Below are the code and all the weights of a small trained network. Each question names an input and a target symbol and asks about switching units off, where a switched-off unit gives its printed mean instead of its output.

import numpy as np


def w(rows, s, z=0):
    codes = np.array(rows[::2]) - 128.0
    scale = np.full(codes.shape[1], s)
    scale[-1] = z or s
    return codes * scale


def norm(h):
    return h / np.sqrt((h * h).mean(-1, keepdims=True) + 1e-5)


def f(y):
    return np.maximum(y, 0)


def softmax(a):
    e = np.exp(a - a.max(-1, keepdims=True))
    return e / e.sum(-1, keepdims=True)


def log_softmax(a):
    a = a - a.max(-1, keepdims=True)
    return a - np.log(np.exp(a).sum(-1, keepdims=True))


def net(x, mask):
    ids = ['αβγδεζηθλμξπστφψ'.index(c) for c in x.split()]
    T = len(ids)
    res = E[ids] + P[:T]
    q, k, v = (norm(res) @ M[0].T for M in (Q, K, V))
    z = softmax(np.where(np.tri(T) > 0, q @ k.T / 4**0.5, -1e9)) @ v
    res = res + np.where(mask[0], z, O[0][:, -1]) @ O[0][:, :-1]
    y = f(norm(res) @ A[0][:, :-1].T + A[0][:, -1])
    res = res + np.where(mask[1:17], y, B[0][:, -1]) @ B[0][:, :-1]
    return log_softmax(norm(res)[-1] @ U[:, :-1].T + U[:, -1])


Q, K, V, O, A, B = {}, {}, {}, {}, {}, {}
E = w([
[114,28,149,103],'α',
[107,62,121,136],'β',
[148,102,140,90],'γ',
[122,5,130,149],'δ',
[93,114,118,124],'ε',
[151,60,180,151],'ζ',
[76,132,107,165],'η',
[55,57,168,196],'θ',
[86,68,124,136],'λ',
[91,113,107,132],'μ',
[127,2,173,101],'ξ',
[39,118,94,205],'π',
[114,143,147,112],'σ',
[171,79,155,105],'τ',
[198,101,41,183],'φ',
[148,92,122,134],'ψ',
],0.0064)
P = w([
[149,83,152,143],'0',
[44,170,237,84],'1',
[46,107,44,50],'2',
[150,93,146,147],'3',
[19,232,180,122],'4',
[27,118,29,53],'5',
[151,94,147,147],'6',
[171,148,202,2],'7',
[36,106,29,46],'8',
[147,92,150,146],'9',
],0.0057)
Q[0] = w([
[120,127,160,141],'head 1',
[153,90,113,61],'head 1',
[49,75,46,113],'head 1',
[113,3,103,181],'head 1',
],0.0049)
K[0] = w([
[69,127,205,78],'head 1',
[189,82,100,66],'head 1',
[210,32,127,101],'head 1',
[98,3,215,219],'head 1',
],0.0036)
V[0] = w([
[133,111,168,115],'head 1',
[35,185,194,131],'head 1',
[254,180,173,216],'head 1',
[155,102,136,119],'head 1',
],0.0046)
O[0] = w([
[4,185,232,87,151],'head 1',
[57,66,181,81,8],'head 1',
[176,73,136,102,47],'head 1',
[80,131,53,132,175],'head 1',
],0.0027,0.0016)
A[0] = w([
[96,92,53,108,129],'neuron 1',
[88,96,20,110,115],'neuron 2',
[106,149,116,192,220],'neuron 3',
[56,81,79,55,48],'neuron 4',
[36,135,87,132,162],'neuron 5',
[111,223,209,54,171],'neuron 6',
[205,125,61,189,61],'neuron 7',
[55,103,148,96,136],'neuron 8',
[125,72,158,105,146],'neuron 9',
[175,121,163,69,6],'neuron 10',
[86,107,29,62,70],'neuron 11',
[185,254,113,127,242],'neuron 12',
[60,194,101,90,186],'neuron 13',
[121,52,85,90,250],'neuron 14',
[165,117,63,51,154],'neuron 15',
[145,100,137,125,45],'neuron 16',
],0.0066,0.0018)
B[0] = w([
[126,164,116,161,206],'neuron 1',
[123,159,122,159,226],'neuron 2',
[155,113,163,107,171],'neuron 3',
[166,179,93,147,205],'neuron 4',
[148,158,133,129,203],'neuron 5',
[1,114,168,137,171],'neuron 6',
[132,129,141,86,201],'neuron 7',
[156,121,109,110,194],'neuron 8',
[120,146,117,123,187],'neuron 9',
[121,158,148,147,144],'neuron 10',
[103,186,96,154,203],'neuron 11',
[119,79,129,122,156],'neuron 12',
[116,135,124,117,180],'neuron 13',
[108,164,113,118,255],'neuron 14',
[94,146,141,168,196],'neuron 15',
[122,152,128,103,139],'neuron 16',
],0.0094,0.0051)
U = w([
[94,117,31,41,134],'α',
[146,144,125,127,50],'β',
[6,127,170,110,192],'γ',
[96,140,75,150,87],'δ',
[188,144,132,19,136],'ε',
[88,218,195,86,111],'ζ',
[137,145,130,147,46],'η',
[110,94,150,166,117],'θ',
[120,82,110,85,106],'λ',
[168,159,196,198,44],'μ',
[177,180,216,66,133],'ξ',
[158,94,191,172,254],'π',
[81,22,65,182,150],'σ',
[124,141,153,227,74],'τ',
[114,167,72,157,122],'φ',
[251,100,73,152,186],'ψ',
],0.014,0.0045)

Each question gives the input, a string of symbols that net reads in full, and the target symbol t.
The units are the heads (4 rows each of Q, K, V and O) and the neurons (one row each of A and B). Each row of codes is followed by its name. A weight is (code - 128) times the scale printed after its matrix; where a second scale follows, it is the last column's (O, A, B and U).
mask holds one flag per unit, heads first, then neurons. A switched-off unit (its flag False) gives its mean, the last column of its rows in O or B, instead of its output. The means were averaged over made-up inputs and are rounded, as every weight is.
A unit's drop is (log p(t) with every unit on - log p(t) with that unit switched off) / (log p(t) with every unit on - log p(t) with every unit switched off).
The circuit of an input: a set's keep is (log p(t) with only the set's units on - log p(t) with every unit switched off) / (log p(t) with every unit on - log p(t) with every unit switched off). Starting from the 12 units with the biggest drops (on a tie, the unit counted first), units are removed one at a time, each time the one whose removal leaves the highest keep (on an exact tie, the one counted first), for as long as the keep stays at least 0.8.
circuit, biggest first: the units of the circuit, biggest drop first
most important unit: the unit with the biggest drop
top k neurons: the k neurons with the biggest drops, biggest first
drop of u: that unit's drop, to one decimal
input φ δ φ φ ε ξ φ π, target γ: circuit, biggest first => neuron 6
input ξ ζ φ φ φ φ ζ φ, target ε: circuit, biggest first => neuron 12; neuron 4; neuron 11
input α ζ φ γ φ, target ζ: top 4 neurons => neuron 3; neuron 5; neuron 6; neuron 4
input φ ζ φ φ φ φ ζ φ, target ε: top 2 neurons => neuron 7; neuron 2
input φ φ σ δ φ, target ξ: top 4 neurons => neuron 3; neuron 6; neuron 11; neuron 15
input γ δ δ φ φ, target ζ: top 3 neurons => neuron 3; neuron 8; neuron 4
input φ δ φ δ ζ δ ε φ φ δ, target σ: top 3 neurons => neuron 4; neuron 11; neuron 6
input φ φ ψ η, target μ: top 4 neurons => neuron 3; neuron 6; neuron 11; neuron 4
input φ ζ ε ψ, target ε: top 2 neurons => neuron 6; neuron 11
input η α γ δ σ α ζ φ, target γ: top 2 neurons => neuron 15; neuron 4
input φ φ θ φ φ ψ α, target α: top 2 neurons => neuron 6; neuron 14
input φ φ α τ, target ξ: top 3 neurons => neuron 6; neuron 11; neuron 4
input φ τ π α φ φ δ ψ, target γ: drop of neuron 6 => 0.4
input α φ π φ δ τ γ φ, target ξ: drop of neuron 11 => 0.8
input τ δ δ δ γ, target γ: drop of neuron 6 => 0.5
input δ φ φ ε ζ, target γ: drop of neuron 9 => 0.0
input α τ φ φ γ ζ φ δ, target γ: most important unit => neuron 5
